Below is a small trained network, with its code and all its weights. Each question gives an input and a target symbol and asks what happens when units are switched off, that is, made to give their printed mean instead of their output.

import numpy as np


def w(rows, s, z=0):
    codes = np.array(rows[::2]) - 128.0
    scale = np.full(codes.shape[1], s)
    scale[-1] = z or s
    return codes * scale


def norm(h):
    return h / np.sqrt((h * h).mean(-1, keepdims=True) + 1e-5)


def f(y):
    return np.maximum(y, 0)


def softmax(a):
    e = np.exp(a - a.max(-1, keepdims=True))
    return e / e.sum(-1, keepdims=True)


def log_softmax(a):
    a = a - a.max(-1, keepdims=True)
    return a - np.log(np.exp(a).sum(-1, keepdims=True))


def net(x, mask):
    ids = ['ΔΞΠΣαβγεζηθλμφψω'.index(c) for c in x.split()]
    T = len(ids)
    res = E[ids] + P[:T]
    u = 0
    for l in range(2):
        q, k, v = (norm(res) @ M[l].T for M in (Q, K, V))
        z = softmax(np.where(np.tri(T) > 0, q @ k.T / 3**0.5, -1e9)) @ v
        res = res + np.where(mask[u], z, O[l][:, -1]) @ O[l][:, :-1]
        u += 1
        y = f(norm(res) @ A[l][:, :-1].T + A[l][:, -1])
        res = res + np.where(mask[u : u + 16], y, B[l][:, -1]) @ B[l][:, :-1]
        u += 16
    return log_softmax(norm(res)[-1] @ U[:, :-1].T + U[:, -1])


Q, K, V, O, A, B = {}, {}, {}, {}, {}, {}
E = w([
[137,155,127,24,78,129],'Δ',
[151,59,112,252,120,188],'Ξ',
[64,158,77,171,103,184],'Π',
[130,156,126,37,56,146],'Σ',
[72,200,74,151,115,157],'α',
[186,44,141,51,48,146],'β',
[140,104,140,14,84,141],'γ',
[68,192,106,104,156,158],'ε',
[67,184,62,133,143,135],'ζ',
[166,1,74,91,86,114],'η',
[64,165,60,146,136,150],'θ',
[109,73,20,130,147,90],'λ',
[191,172,142,177,241,105],'μ',
[187,73,225,138,121,213],'φ',
[52,125,131,118,151,202],'ψ',
[64,168,135,126,129,202],'ω',
],0.0078)
P = w([
[169,159,42,82,189,221],'0',
[140,169,60,84,165,195],'1',
[115,163,74,90,154,174],'2',
[100,163,86,98,147,156],'3',
[88,163,97,106,142,140],'4',
[77,159,108,113,136,128],'5',
[67,158,118,119,132,116],'6',
[57,155,131,123,125,107],'7',
[47,151,143,125,121,94],'8',
[39,147,157,129,117,83],'9',
[29,144,170,130,112,66],'10',
[21,140,183,134,104,49],'11',
[12,136,200,137,97,24],'12',
[6,119,224,138,88,2],'13',
],0.0051)
Q[0] = w([
[214,104,119,134,125,113],'L0H1',
[8,155,124,118,121,140],'L0H1',
[74,125,105,76,88,138],'L0H1',
],0.013)
K[0] = w([
[202,90,37,85,156,243],'L0H1',
[67,97,217,177,110,1],'L0H1',
[38,54,186,130,8,70],'L0H1',
],0.0072)
V[0] = w([
[139,206,103,51,246,4],'L0H1',
[208,61,199,67,231,145],'L0H1',
[136,131,126,137,22,42],'L0H1',
],0.0038)
O[0] = w([
[110,63,164,196,20,253,93],'L0H1',
[192,168,123,241,125,87,4],'L0H1',
[189,153,65,69,55,147,22],'L0H1',
],0.0047,0.0026)
A[0] = w([
[196,48,210,136,107,162,105],'L0N1',
[147,137,64,106,86,104,156],'L0N2',
[191,46,80,100,163,144,84],'L0N3',
[169,161,255,127,117,115,43],'L0N4',
[158,105,144,102,56,114,69],'L0N5',
[150,121,98,198,105,70,114],'L0N6',
[54,162,150,107,142,133,154],'L0N7',
[155,97,112,47,145,191,115],'L0N8',
[245,108,171,196,158,139,174],'L0N9',
[199,124,201,74,83,109,61],'L0N10',
[83,164,157,158,103,105,148],'L0N11',
[211,114,180,129,110,99,124],'L0N12',
[155,154,144,22,90,155,3],'L0N13',
[210,111,162,65,154,132,123],'L0N14',
[110,161,133,192,138,154,161],'L0N15',
[95,101,255,97,214,181,88],'L0N16',
],0.0059,0.0026)
B[0] = w([
[15,237,216,65,170,108,157],'L0N1',
[163,102,150,110,167,154,160],'L0N2',
[140,128,141,115,157,167,151],'L0N3',
[52,106,117,150,138,77,148],'L0N4',
[195,92,72,142,84,118,145],'L0N5',
[100,47,169,96,122,153,140],'L0N6',
[204,122,88,144,103,103,254],'L0N7',
[128,130,178,111,130,136,177],'L0N8',
[96,116,156,107,161,204,169],'L0N9',
[173,114,120,210,99,108,150],'L0N10',
[180,142,110,183,130,81,179],'L0N11',
[49,139,187,190,145,119,140],'L0N12',
[254,72,170,203,166,112,157],'L0N13',
[51,149,197,176,168,127,151],'L0N14',
[158,132,120,151,83,91,184],'L0N15',
[132,165,38,124,65,116,230],'L0N16',
],0.0051,0.0053)
Q[1] = w([
[238,77,216,149,163,161],'L1H1',
[192,108,168,244,164,155],'L1H1',
[90,89,109,94,99,104],'L1H1',
],0.011)
K[1] = w([
[161,152,101,124,229,254],'L1H1',
[169,152,150,205,231,239],'L1H1',
[127,151,77,110,10,51],'L1H1',
],0.0069)
V[1] = w([
[100,92,105,106,177,214],'L1H1',
[131,163,102,74,193,86],'L1H1',
[122,253,153,89,66,145],'L1H1',
],0.0052)
O[1] = w([
[110,128,190,145,70,4,253],'L1H1',
[123,93,226,153,55,149,186],'L1H1',
[171,71,181,184,253,161,193],'L1H1',
],0.0046,0.0027)
A[1] = w([
[203,45,104,154,141,73,252],'L1N1',
[178,147,79,101,75,126,179],'L1N2',
[131,73,114,152,60,230,168],'L1N3',
[104,122,129,38,89,212,126],'L1N4',
[173,107,95,183,164,75,148],'L1N5',
[153,39,98,102,88,115,109],'L1N6',
[99,83,137,96,141,217,149],'L1N7',
[134,160,160,127,2,159,203],'L1N8',
[158,156,94,128,178,33,72],'L1N9',
[94,40,152,182,159,210,115],'L1N10',
[122,174,153,179,135,123,189],'L1N11',
[169,69,195,78,166,155,234],'L1N12',
[88,116,121,139,61,150,97],'L1N13',
[124,136,74,49,202,82,130],'L1N14',
[149,103,232,24,178,121,130],'L1N15',
[146,67,152,218,77,84,106],'L1N16',
],0.008,0.0028)
B[1] = w([
[100,183,33,40,43,198,244],'L1N1',
[185,83,135,21,64,151,175],'L1N2',
[136,62,235,152,52,173,179],'L1N3',
[196,138,111,150,187,177,172],'L1N4',
[205,48,167,146,156,80,180],'L1N5',
[148,227,142,127,117,152,201],'L1N6',
[155,103,81,94,213,96,175],'L1N7',
[103,82,75,120,206,20,211],'L1N8',
[179,41,216,147,160,135,160],'L1N9',
[90,95,174,25,89,76,195],'L1N10',
[105,109,132,143,86,86,252],'L1N11',
[209,137,31,137,102,13,219],'L1N12',
[190,121,132,170,153,146,229],'L1N13',
[161,184,211,93,108,133,216],'L1N14',
[55,102,34,105,107,65,224],'L1N15',
[2,207,168,101,160,199,228],'L1N16',
],0.0062,0.0035)
U = w([
[159,78,122,154,105,216,240],'Δ',
[71,17,189,77,66,184,76],'Ξ',
[86,216,73,240,80,117,107],'Π',
[109,30,95,163,188,172,134],'Σ',
[139,41,57,185,130,107,104],'α',
[166,137,52,100,90,34,153],'β',
[109,39,107,231,3,144,44],'γ',
[166,138,142,125,150,211,213],'ε',
[108,101,54,207,216,174,144],'ζ',
[134,235,117,122,239,148,138],'η',
[149,124,108,152,31,181,196],'θ',
[174,195,149,51,54,160,154],'λ',
[201,93,197,190,124,57,181],'μ',
[46,146,132,74,225,60,3],'φ',
[130,234,224,117,98,106,85],'ψ',
[123,78,147,59,223,167,109],'ω',
],0.013,0.0059)

Each question gives the input, a string of symbols that net reads in full, and the target symbol t.
The units are the heads (3 rows each of Q, K, V and O) and the neurons (one row each of A and B). Each row of codes is followed by its name. A weight is (code - 128) times the scale printed after its matrix; where a second scale follows, it is the last column's (O, A, B and U).
mask holds one flag per unit, layer by layer, with each layer's heads first. A switched-off unit (its flag False) gives its mean, the last column of its rows in O or B, instead of its output. The means were averaged over made-up inputs and are rounded, as every weight is.
A unit's drop is (log p(t) with every unit on - log p(t) with that unit switched off) / (log p(t) with every unit on - log p(t) with every unit switched off).
The circuit of an input: a set's keep is (log p(t) with only the set's units on - log p(t) with every unit switched off) / (log p(t) with every unit on - log p(t) with every unit switched off). Starting from the 12 units with the biggest drops (on a tie, the unit counted first), units are removed one at a time, each time the one whose removal leaves the highest keep (on an exact tie, the one counted first), for as long as the keep stays at least 0.8.
units of the circuit, in order: the units of the circuit, biggest drop first
k most important neurons: the k neurons with the biggest drops, biggest first
k most important neurons of layer l: the k neurons of layer l with the biggest drops, biggest first
input ψ η φ ψ θ ζ ψ, target Σ: most important neuron => (L0N16)
input μ α Ξ η ψ, target β: units of the circuit, in order => (L1H1 L1N16 L1N8)
input γ β μ ω α, target φ: units of the circuit, in order => (L0N16 L0H1 L1N1)
input η μ ω θ Π Ξ α, target ψ: 2 most important neurons of layer 0 => (L0N16 L0N7)
input Π Π φ ω Δ Π Ξ ψ γ μ μ ε φ Π, target μ: 4 most important neurons => (L1N1 L0N11 L0N7 L1N16)
input ω ψ μ ω θ, target φ: 3 most important neurons => (L0N16 L1N1 L0N13)
input γ Π λ β θ Π λ ε, target α: 2 most important neurons => (L1N8 L1N16)
input ψ μ Ξ φ φ α ψ ω, target Π: 3 most important neurons of layer 1 => (L1N8 L1N16 L1N1)
input μ Δ ψ Π θ α Π Δ ψ ψ Ξ ψ, target ψ: 2 most important neurons => (L1N14 L1N8)
input ψ Π Π φ φ γ Δ Δ η α, target β: 2 most important neurons of layer 0 => (L0N13 L0N5)
input λ η ε, target β: units of the circuit, in order => (L1H1 L1N16 L1N8)
input ω Ξ α ψ ψ ζ, target Π: 2 most important neurons => (L0N16 L0N1)
input Π ψ ω Ξ ψ α φ ζ, target μ: 3 most important neurons of layer 0 => (L0N7 L0N11 L0N9)
input Ξ θ ε, target ζ: most important neuron of layer 0 => (L0N1)
input ω Π ψ γ λ ψ γ φ Π α Π β β θ, target λ: 3 most important neurons of layer 1 => (L1N14 L1N12 L1N15)
input ψ Ξ μ β Δ ψ μ Δ Ξ ω Π Π, target η: 2 most important neurons of layer 0 => (L0N16 L0N7)
input Π ψ ψ φ Π Δ α ψ φ η ψ, target β: 2 most important neurons of layer 1 => (L1N16 L1N1)
input Π α β ψ, target λ: 4 most important neurons => (L0N16 L0N7 L0N1 L1N2)
input λ λ Π Π β ψ φ ψ η ε μ ψ Π α, target η: 2 most important neurons => (L0N16 L1N1)
input γ ψ ε ψ ψ Ξ Π ζ Ξ Ξ φ λ ψ, target α: 4 most important neurons => (L0N13 L1N16 L0N1 L1N1)
input ψ ψ Ξ η ψ ψ φ Ξ ψ μ ψ α λ ζ, target α: 3 most important neurons => (L1N16 L0N13 L1N1)
input θ Π ζ, target η: 2 most important neurons => (L0N16 L1N14)
input Π Δ ω μ β Ξ Π Π μ Π, target γ: most important neuron => (L0N7)
input ψ η Π, target β: 2 most important neurons of layer 1 => (L1N16 L1N2)
